Below is a small trained network, with its code and all its weights. Each question gives an input and a target symbol and asks what happens when units are switched off, that is, made to give their printed mean instead of their output.

import numpy as np


def w(rows, s, z=0):
    codes = np.array(rows[::2]) - 128.0
    scale = np.full(codes.shape[1], s)
    scale[-1] = z or s
    return codes * scale


def norm(h):
    return h / np.sqrt((h * h).mean(-1, keepdims=True) + 1e-5)


def f(y):
    return y / 2 * (1 + np.tanh(0.7978845608 * (y + 0.044715 * y**3)))


def softmax(a):
    e = np.exp(a - a.max(-1, keepdims=True))
    return e / e.sum(-1, keepdims=True)


def log_softmax(a):
    a = a - a.max(-1, keepdims=True)
    return a - np.log(np.exp(a).sum(-1, keepdims=True))


def net(x, mask):
    ids = ['Ψαεζθτφ'.index(c) for c in x.split()]
    T = len(ids)
    res = E[ids] + P[:T]
    u = 0
    for l in range(2):
        r = norm(res)
        for j in range(2):
            rows = slice(3 * j, 3 * j + 3)
            q, k, v = (r @ M[l][rows].T for M in (Q, K, V))
            z = softmax(np.where(np.tri(T) > 0, q @ k.T / 3**0.5, -1e9)) @ v
            o = O[l][rows]
            res = res + np.where(mask[u + j], z, o[:, -1]) @ o[:, :-1]
        u += 2
        y = f(norm(res) @ A[l][:, :-1].T + A[l][:, -1])
        res = res + np.where(mask[u : u + 12], y, B[l][:, -1]) @ B[l][:, :-1]
        u += 12
    return log_softmax(norm(res)[-1] @ U[:, :-1].T + U[:, -1])


Q, K, V, O, A, B = {}, {}, {}, {}, {}, {}
E = w([
[87,136,150,86,80,30],'Ψ',
[196,139,95,100,43,131],'α',
[83,193,80,56,254,111],'ε',
[75,86,94,131,143,226],'ζ',
[72,66,151,167,151,143],'θ',
[180,116,126,119,149,76],'τ',
[111,163,120,116,64,150],'φ',
],0.024)
P = w([
[162,119,146,145,151,170],'0',
[174,100,106,127,107,130],'1',
[132,208,164,10,152,172],'2',
[141,142,200,156,124,143],'3',
[174,78,82,138,93,117],'4',
[90,193,166,8,141,143],'5',
[158,180,193,205,99,133],'6',
[165,58,61,149,90,101],'7',
[74,183,166,2,127,107],'8',
[153,188,186,188,120,149],'9',
[154,64,29,126,99,106],'10',
],0.02)
Q[0] = w([
[167,83,238,52,132,131],'L0H0',
[134,120,226,179,133,156],'L0H0',
[161,250,150,147,184,145],'L0H0',
[168,109,171,30,136,149],'L0H1',
[122,152,83,125,122,131],'L0H1',
[107,92,220,31,128,140],'L0H1',
],0.013)
K[0] = w([
[104,127,225,74,160,192],'L0H0',
[173,210,246,143,144,142],'L0H0',
[148,163,234,111,105,188],'L0H0',
[152,204,209,176,133,130],'L0H1',
[74,115,108,154,125,110],'L0H1',
[163,213,206,180,159,168],'L0H1',
],0.012)
V[0] = w([
[106,174,93,149,187,103],'L0H0',
[46,113,132,89,32,90],'L0H0',
[132,102,197,82,99,92],'L0H0',
[73,76,68,76,109,118],'L0H1',
[148,89,105,127,132,95],'L0H1',
[137,85,139,2,141,163],'L0H1',
],0.0068)
O[0] = w([
[95,98,86,206,94,50,25],'L0H0',
[216,2,212,63,178,114,183],'L0H0',
[232,84,191,123,54,148,153],'L0H0',
[90,37,176,59,41,32,151],'L0H1',
[112,44,139,136,105,141,124],'L0H1',
[12,101,111,142,113,8,251],'L0H1',
],0.005,0.0024)
A[0] = w([
[159,151,156,201,125,92,80],'L0N0',
[174,164,114,114,114,84,123],'L0N1',
[130,141,147,194,132,168,18],'L0N2',
[95,140,253,183,132,103,10],'L0N3',
[118,132,76,172,110,98,155],'L0N4',
[139,107,78,68,130,143,47],'L0N5',
[161,108,120,83,115,113,122],'L0N6',
[143,108,157,184,166,106,116],'L0N7',
[132,136,197,133,114,107,187],'L0N8',
[118,131,117,95,178,116,142],'L0N9',
[113,153,151,156,171,96,128],'L0N10',
[129,108,192,170,77,150,129],'L0N11',
],0.022,0.012)
B[0] = w([
[136,139,127,182,160,83,165],'L0N0',
[109,107,138,116,151,167,248],'L0N1',
[72,112,139,79,125,125,145],'L0N2',
[145,128,84,4,108,77,191],'L0N3',
[121,165,104,96,139,148,185],'L0N4',
[114,116,167,144,131,98,186],'L0N5',
[97,106,121,157,124,126,234],'L0N6',
[71,117,148,133,166,89,154],'L0N7',
[144,136,117,123,151,164,254],'L0N8',
[135,103,127,135,84,153,216],'L0N9',
[127,77,184,156,112,143,168],'L0N10',
[95,151,132,160,95,130,237],'L0N11',
],0.025,0.0074)
Q[1] = w([
[245,182,136,66,100,148],'L1H0',
[178,112,91,204,94,90],'L1H0',
[15,131,135,208,58,133],'L1H0',
[116,174,164,91,155,167],'L1H1',
[103,188,88,99,93,87],'L1H1',
[15,20,150,4,116,59],'L1H1',
],0.011)
K[1] = w([
[201,135,56,152,93,33],'L1H0',
[149,120,77,97,213,129],'L1H0',
[82,183,233,96,187,197],'L1H0',
[174,168,147,79,123,74],'L1H1',
[146,125,107,94,152,137],'L1H1',
[127,83,1,178,90,57],'L1H1',
],0.013)
V[1] = w([
[135,87,92,108,91,123],'L1H0',
[158,113,137,151,173,173],'L1H0',
[106,99,87,137,198,139],'L1H0',
[96,90,175,61,95,93],'L1H1',
[36,170,168,155,160,75],'L1H1',
[92,197,139,128,4,161],'L1H1',
],0.012)
O[1] = w([
[156,131,88,147,91,125,181],'L1H0',
[160,119,160,66,120,54,157],'L1H0',
[96,114,100,132,91,82,130],'L1H0',
[159,120,112,124,127,66,253],'L1H1',
[208,84,92,51,102,167,66],'L1H1',
[131,114,77,106,246,150,241],'L1H1',
],0.012,0.0046)
A[1] = w([
[136,123,158,72,126,139,74],'L1N0',
[108,180,118,105,63,149,146],'L1N1',
[100,161,138,124,160,138,128],'L1N2',
[147,108,95,160,189,82,105],'L1N3',
[86,123,107,159,185,100,156],'L1N4',
[162,127,177,170,126,181,103],'L1N5',
[174,221,151,124,60,160,86],'L1N6',
[195,191,106,252,141,162,68],'L1N7',
[92,125,120,195,208,54,10],'L1N8',
[153,179,67,87,137,135,128],'L1N9',
[183,201,111,128,173,168,112],'L1N10',
[165,104,120,114,101,96,157],'L1N11',
],0.026,0.012)
B[1] = w([
[147,145,106,155,127,70,177],'L1N0',
[118,163,175,110,123,163,221],'L1N1',
[111,90,115,136,82,140,186],'L1N2',
[146,106,188,129,100,180,149],'L1N3',
[161,156,148,118,131,105,255],'L1N4',
[171,99,150,91,124,136,176],'L1N5',
[146,4,100,127,185,116,173],'L1N6',
[120,76,171,233,22,82,182],'L1N7',
[80,158,113,177,218,134,153],'L1N8',
[193,169,95,174,115,136,201],'L1N9',
[49,39,41,88,138,132,192],'L1N10',
[135,156,127,152,145,156,167],'L1N11',
],0.025,0.0095)
U = w([
[109,187,165,216,237,115,248],'Ψ',
[136,116,157,255,75,81,164],'α',
[107,165,147,86,115,29,93],'ε',
[63,209,182,158,101,212,107],'ζ',
[220,233,119,186,107,131,210],'θ',
[216,105,218,113,161,167,3],'τ',
[108,121,45,152,186,171,165],'φ',
],0.0082,0.0017)

Each question gives the input, a string of symbols that net reads in full, and the target symbol t.
The units are the heads (3 rows each of Q, K, V and O) and the neurons (one row each of A and B). Each row of codes is followed by its name. A weight is (code - 128) times the scale printed after its matrix; where a second scale follows, it is the last column's (O, A, B and U).
mask holds one flag per unit, layer by layer, with each layer's heads first. A switched-off unit (its flag False) gives its mean, the last column of its rows in O or B, instead of its output. The means were averaged over made-up inputs and are rounded, as every weight is.
A unit's drop is (log p(t) with every unit on - log p(t) with that unit switched off) / (log p(t) with every unit on - log p(t) with every unit switched off).
The circuit of an input: a set's keep is (log p(t) with only the set's units on - log p(t) with every unit switched off) / (log p(t) with every unit on - log p(t) with every unit switched off). Starting from the 12 units with the biggest drops (on a tie, the unit counted first), units are removed one at a time, each time the one whose removal leaves the highest keep (on an exact tie, the one counted first), for as long as the keep stays at least 0.8.
units of the circuit, in order: the units of the circuit, biggest drop first
k most important neurons: the k neurons with the biggest drops, biggest first
top k neurons in layer l: the k neurons of layer l with the biggest drops, biggest first
which heads matter: for each layer, one digit per head in row order, 1 if its drop is at least 0.15 and else 0, layers parted by /
input Ψ φ α, target φ: which heads matter	00 / 01
input Ψ α α Ψ φ α θ α, target τ: which heads matter	10 / 01
input α ε α ε τ α, target τ: units of the circuit, in order	L1N6, L1N1
input ε ε α ζ α, target θ: 2 most important neurons	L0N4, L1N10
input α α α α α ζ φ φ, target Ψ: which heads matter	10 / 01
input ζ ζ ε Ψ ε φ ε, target τ: units of the circuit, in order	L0N10, L1N5
input τ α ζ, target τ: top 2 neurons in layer 1	L1N6, L1N1
input φ ε ζ Ψ ε ε Ψ τ θ, target τ: top 2 neurons in layer 1	L1N6, L1N1
input φ φ ε ε θ, target τ: which heads matter	00 / 01
input τ Ψ ε θ α α α ζ τ, target τ: units of the circuit, in order	L0N9, L0N3, L0H1, L1N7
input θ φ ε θ θ φ φ ε ε, target φ: which heads matter	01 / 11
input θ Ψ τ τ α φ ε ε α ε α, target θ: which heads matter	10 / 00
input ζ ζ θ, target θ: which heads matter	00 / 00
input α τ α Ψ, target θ: top neuron in layer 1	L1N9
input α α τ α ε ζ ε φ, target θ: which heads matter	00 / 01
input ζ θ ζ θ τ, target φ: which heads matter	10 / 01
input ε Ψ Ψ ε ζ, target α: 2 most important neurons	L0N5, L0N8
input ε ζ ε θ, target ε: units of the circuit, in order	L0N3
input θ α ζ Ψ ζ ε, target ζ: which heads matter	00 / 10
input α α ε ε ε, target Ψ: units of the circuit, in order	L1H1, L1N8
input ε ε θ τ α τ α θ, target Ψ: 4 most important neurons	L0N3, L0N7, L0N6, L1N8
input Ψ ζ τ Ψ α α τ Ψ θ ε, target τ: units of the circuit, in order	L0N10, L1N5
input ζ φ θ α ε α τ, target Ψ: units of the circuit, in order	L1N8
input τ Ψ θ Ψ θ α τ ζ τ ε θ, target ε: 3 most important neurons	L1N9, L0N4, L1N7
input α ε ε ε ε, target θ: which heads matter	10 / 00
